Here is a tiny trained network, its code and every weight. The questions are about switching its units off for an input and a target symbol, where a switched-off unit gives its printed mean instead of its output.

import numpy as np


def w(rows, s, z=0):
    codes = np.array(rows[::2]) - 128.0
    scale = np.full(codes.shape[1], s)
    scale[-1] = z or s
    return codes * scale


def f(y):
    return np.maximum(y, 0)


def softmax(a):
    e = np.exp(a - a.max(-1, keepdims=True))
    return e / e.sum(-1, keepdims=True)


def log_softmax(a):
    a = a - a.max(-1, keepdims=True)
    return a - np.log(np.exp(a).sum(-1, keepdims=True))


def net(x, mask):
    ids = ['ΘΛΞΠΣΩαβγδεμτ'.index(c) for c in x.split()]
    T = len(ids)
    res = E[ids] + P[:T]
    u = 0
    for l in range(2):
        r = res
        for j in range(3):
            rows = slice(4 * j, 4 * j + 4)
            q, k, v = (r @ M[l][rows].T for M in (Q, K, V))
            z = softmax(np.where(np.tri(T) > 0, q @ k.T / 4**0.5, -1e9)) @ v
            o = O[l][rows]
            res = res + np.where(mask[u + j], z, o[:, -1]) @ o[:, :-1]
        u += 3
        y = f(res @ A[l][:, :-1].T + A[l][:, -1])
        res = res + np.where(mask[u : u + 4], y, B[l][:, -1]) @ B[l][:, :-1]
        u += 4
    return log_softmax(res[-1] @ U[:, :-1].T + U[:, -1])


Q, K, V, O, A, B = {}, {}, {}, {}, {}, {}
E = w([
[179,131,133,143,88],'Θ',
[140,143,136,132,98],'Λ',
[127,151,133,129,104],'Ξ',
[141,140,135,135,110],'Π',
[126,175,104,128,105],'Σ',
[169,129,126,129,106],'Ω',
[131,158,166,139,73],'α',
[139,148,135,121,89],'β',
[178,173,196,104,173],'γ',
[149,175,117,81,73],'δ',
[207,102,92,122,144],'ε',
[105,86,230,134,40],'μ',
[35,57,103,254,156],'τ',
],0.01)
P = w([
[82,246,128,156,163],'0',
[143,175,132,125,75],'1',
[195,127,132,148,74],'2',
[156,126,129,105,105],'3',
[112,132,124,129,167],'4',
[50,131,137,130,196],'5',
[63,105,166,130,202],'6',
[101,97,198,147,176],'7',
[38,76,168,133,233],'8',
[21,75,170,110,253],'9',
[38,69,207,84,231],'10',
],0.0042)
Q[0] = w([
[183,210,233,108,25],'L0H1',
[95,113,190,222,93],'L0H1',
[210,100,114,230,105],'L0H1',
[161,175,92,110,44],'L0H1',
[219,208,59,92,161],'L0H2',
[78,118,77,115,116],'L0H2',
[180,81,234,147,122],'L0H2',
[52,27,57,148,123],'L0H2',
[170,247,159,73,56],'L0H3',
[160,124,41,254,169],'L0H3',
[155,165,71,42,197],'L0H3',
[151,238,172,100,40],'L0H3',
],0.0057)
K[0] = w([
[101,70,180,55,183],'L0H1',
[80,107,146,172,228],'L0H1',
[49,85,116,209,127],'L0H1',
[117,69,207,123,107],'L0H1',
[81,97,115,112,32],'L0H2',
[212,193,147,80,82],'L0H2',
[56,71,137,161,242],'L0H2',
[187,233,176,136,120],'L0H2',
[35,2,1,156,143],'L0H3',
[75,237,185,199,124],'L0H3',
[190,103,51,155,50],'L0H3',
[50,25,36,179,202],'L0H3',
],0.0054)
V[0] = w([
[108,143,35,117,120],'L0H1',
[98,133,57,191,183],'L0H1',
[54,74,110,219,83],'L0H1',
[160,177,109,124,186],'L0H1',
[148,173,162,105,210],'L0H2',
[139,145,46,113,98],'L0H2',
[181,182,126,35,24],'L0H2',
[117,147,255,111,141],'L0H2',
[111,120,87,163,78],'L0H3',
[76,110,58,152,71],'L0H3',
[87,55,102,166,189],'L0H3',
[92,68,83,226,69],'L0H3',
],0.0078)
O[0] = w([
[213,65,26,25,130,91],'L0H1',
[128,131,2,91,183,140],'L0H1',
[1,109,37,100,125,252],'L0H1',
[219,196,83,142,198,79],'L0H1',
[245,230,165,199,213,86],'L0H2',
[217,58,29,45,86,92],'L0H2',
[208,93,252,76,32,98],'L0H2',
[67,226,228,237,69,178],'L0H2',
[65,93,92,70,154,165],'L0H3',
[79,54,37,81,114,155],'L0H3',
[119,63,47,235,197,98],'L0H3',
[15,39,56,107,181,206],'L0H3',
],0.0053,0.0028)
A[0] = w([
[101,50,55,36,150,213],'L0N1',
[87,57,208,233,85,200],'L0N2',
[254,181,76,67,172,137],'L0N3',
[205,187,89,103,228,254],'L0N4',
],0.0038,0.0022)
B[0] = w([
[64,155,53,73,175,222],'L0N1',
[80,39,188,164,141,252],'L0N2',
[196,19,193,48,197,141],'L0N3',
[185,40,190,159,255,152],'L0N4',
],0.0052,0.0041)
Q[1] = w([
[160,106,95,2,40],'L1H1',
[96,168,103,129,40],'L1H1',
[143,163,138,186,200],'L1H1',
[198,85,71,73,87],'L1H1',
[72,54,118,163,209],'L1H2',
[6,12,180,100,187],'L1H2',
[116,146,97,208,207],'L1H2',
[48,57,167,147,172],'L1H2',
[104,171,199,153,139],'L1H3',
[165,171,51,98,113],'L1H3',
[98,47,138,148,103],'L1H3',
[132,160,140,157,171],'L1H3',
],0.0061)
K[1] = w([
[198,169,180,112,75],'L1H1',
[117,123,188,149,104],'L1H1',
[89,69,90,161,214],'L1H1',
[201,194,140,155,106],'L1H1',
[121,58,132,181,202],'L1H2',
[92,1,185,208,164],'L1H2',
[66,112,37,105,225],'L1H2',
[100,35,148,183,179],'L1H2',
[164,170,98,207,175],'L1H3',
[152,77,128,120,89],'L1H3',
[159,162,193,133,178],'L1H3',
[160,147,76,121,136],'L1H3',
],0.007)
V[1] = w([
[72,180,70,210,173],'L1H1',
[117,175,16,111,166],'L1H1',
[97,165,123,199,237],'L1H1',
[153,164,141,192,164],'L1H1',
[133,152,166,24,23],'L1H2',
[168,140,118,152,172],'L1H2',
[174,184,142,20,110],'L1H2',
[72,176,112,37,82],'L1H2',
[88,7,118,59,86],'L1H3',
[145,2,148,82,54],'L1H3',
[221,182,193,148,81],'L1H3',
[146,22,39,40,173],'L1H3',
],0.0057)
O[1] = w([
[180,132,134,132,29,197],'L1H1',
[197,159,119,47,69,154],'L1H1',
[232,93,120,170,47,173],'L1H1',
[177,75,56,194,66,104],'L1H1',
[106,193,203,135,186,34],'L1H2',
[143,125,77,114,165,96],'L1H2',
[156,198,154,104,177,2],'L1H2',
[166,218,210,121,74,143],'L1H2',
[28,90,205,78,140,160],'L1H3',
[3,21,175,41,104,131],'L1H3',
[137,82,35,113,111,73],'L1H3',
[127,122,201,59,179,118],'L1H3',
],0.0055,0.0086)
A[1] = w([
[106,43,102,232,80,3],'L1N1',
[64,34,27,174,124,32],'L1N2',
[65,201,92,122,107,44],'L1N3',
[38,98,124,103,254,118],'L1N4',
],0.0052,0.0022)
B[1] = w([
[149,163,133,5,233,251],'L1N1',
[151,253,52,44,108,254],'L1N2',
[35,13,193,140,142,139],'L1N3',
[121,41,26,9,36,200],'L1N4',
],0.0047,0.0066)
U = w([
[140,139,111,139,134,3],'Θ',
[194,160,139,128,43,43],'Λ',
[139,163,114,154,118,44],'Ξ',
[163,177,46,184,116,129],'Π',
[165,161,125,84,171,82],'Σ',
[152,121,123,132,149,76],'Ω',
[94,196,138,209,69,204],'α',
[124,178,148,130,117,163],'β',
[135,129,110,185,115,68],'γ',
[117,244,188,21,152,130],'δ',
[187,39,141,113,212,187],'ε',
[56,56,219,190,89,120],'μ',
[74,39,3,68,77,75],'τ',
],0.005,0.0031)

Each question gives the input, a string of symbols that net reads in full, and the target symbol t.
The units are the heads (4 rows each of Q, K, V and O) and the neurons (one row each of A and B). Each row of codes is followed by its name. A weight is (code - 128) times the scale printed after its matrix; where a second scale follows, it is the last column's (O, A, B and U).
mask holds one flag per unit, layer by layer, with each layer's heads first. A switched-off unit (its flag False) gives its mean, the last column of its rows in O or B, instead of its output. The means were averaged over made-up inputs and are rounded, as every weight is.
A unit's drop is (log p(t) with every unit on - log p(t) with that unit switched off) / (log p(t) with every unit on - log p(t) with every unit switched off).
The circuit of an input: a set's keep is (log p(t) with only the set's units on - log p(t) with every unit switched off) / (log p(t) with every unit on - log p(t) with every unit switched off). Starting from the 12 units with the biggest drops (on a tie, the unit counted first), units are removed one at a time, each time the one whose removal leaves the highest keep (on an exact tie, the one counted first), for as long as the keep stays at least 0.8.
circuit, biggest first: the units of the circuit, biggest drop first
unit that matters most: the unit with the biggest drop
k most important neurons: the k neurons with the biggest drops, biggest first
top k neurons in layer l: the k neurons of layer l with the biggest drops, biggest first
heads that matter: for each layer, one digit per head in row order, 1 if its drop is at least 0.15 and else 0, layers parted by /
drop when u is switched off: that unit's drop, to one decimal
input α δ Λ δ β, target δ: circuit, biggest first : [L1H2 L0H3]
input τ α Σ α τ α β γ Ξ, target Λ: unit that matters most : L1H1
input γ Ξ Σ Λ Θ β β μ ε μ μ, target Π: circuit, biggest first : [L1H3 L0H2 L0H3 L0H1]
input α μ δ, target μ: heads that matter : 110 / 110
input γ α Ξ Θ μ α μ β τ, target Π: circuit, biggest first : [L1H3 L0H2 L0H3 L0H1]
input τ μ τ, target τ: circuit, biggest first : [L1H2 L0H3]
input τ β β Λ Σ μ γ, target Λ: circuit, biggest first : [L1H1 L0H2 L0H1 L0H3]
input Θ β τ τ τ Σ δ τ β, target τ: heads that matter : 011 / 000
input β β μ α, target μ: heads that matter : 110 / 110
input τ ε τ Λ, target τ: circuit, biggest first : [L0H3 L1H2]
input τ Θ τ Ξ, target τ: circuit, biggest first : [L0H3 L1H2]
input Σ μ α β, target μ: top 2 neurons in layer 1 : [L1N2 L1N1]
input τ τ Λ, target τ: heads that matter : 011 / 010
input μ τ τ μ β, target τ: heads that matter : 001 / 000
input Θ μ δ Π τ Λ τ Ξ, target τ: heads that matter : 011 / 101
input α Ξ Ξ μ μ Θ, target μ: unit that matters most : L1H2
input μ τ τ Θ, target τ: heads that matter : 001 / 000
input ε Σ τ τ μ, target τ: heads that matter : 011 / 000
input μ τ τ τ Σ, target τ: heads that matter : 001 / 000
input δ Σ Σ Θ Σ Ξ μ μ Λ α, target μ: unit that matters most : L1H2
input μ Σ Σ τ Π τ τ β α, target τ: heads that matter : 011 / 000
input β Λ τ τ Ω, target τ: 2 most important neurons : [L1N4 L0N1]
input μ α Σ, target μ: top 2 neurons in layer 1 : [L1N2 L1N3]
input τ τ Π α, target τ: heads that matter : 011 / 010
input τ μ γ Θ Π Σ β μ, target Λ: top 2 neurons in layer 0 : [L0N1 L0N2]
input μ α τ μ δ μ μ, target μ: heads that matter : 100 / 010
input μ Λ τ τ, target τ: unit that matters most : L0H1
input Σ Ω μ τ τ τ δ Π, target τ: drop when L0H3 is switched off : 0.3
input τ α Ξ Σ ε τ Ω τ μ γ μ, target Λ: drop when L0H2 is switched off : 1.0
input β τ Ξ δ μ μ τ τ τ τ Π, target τ: drop when L1H3 is switched off : 0.0
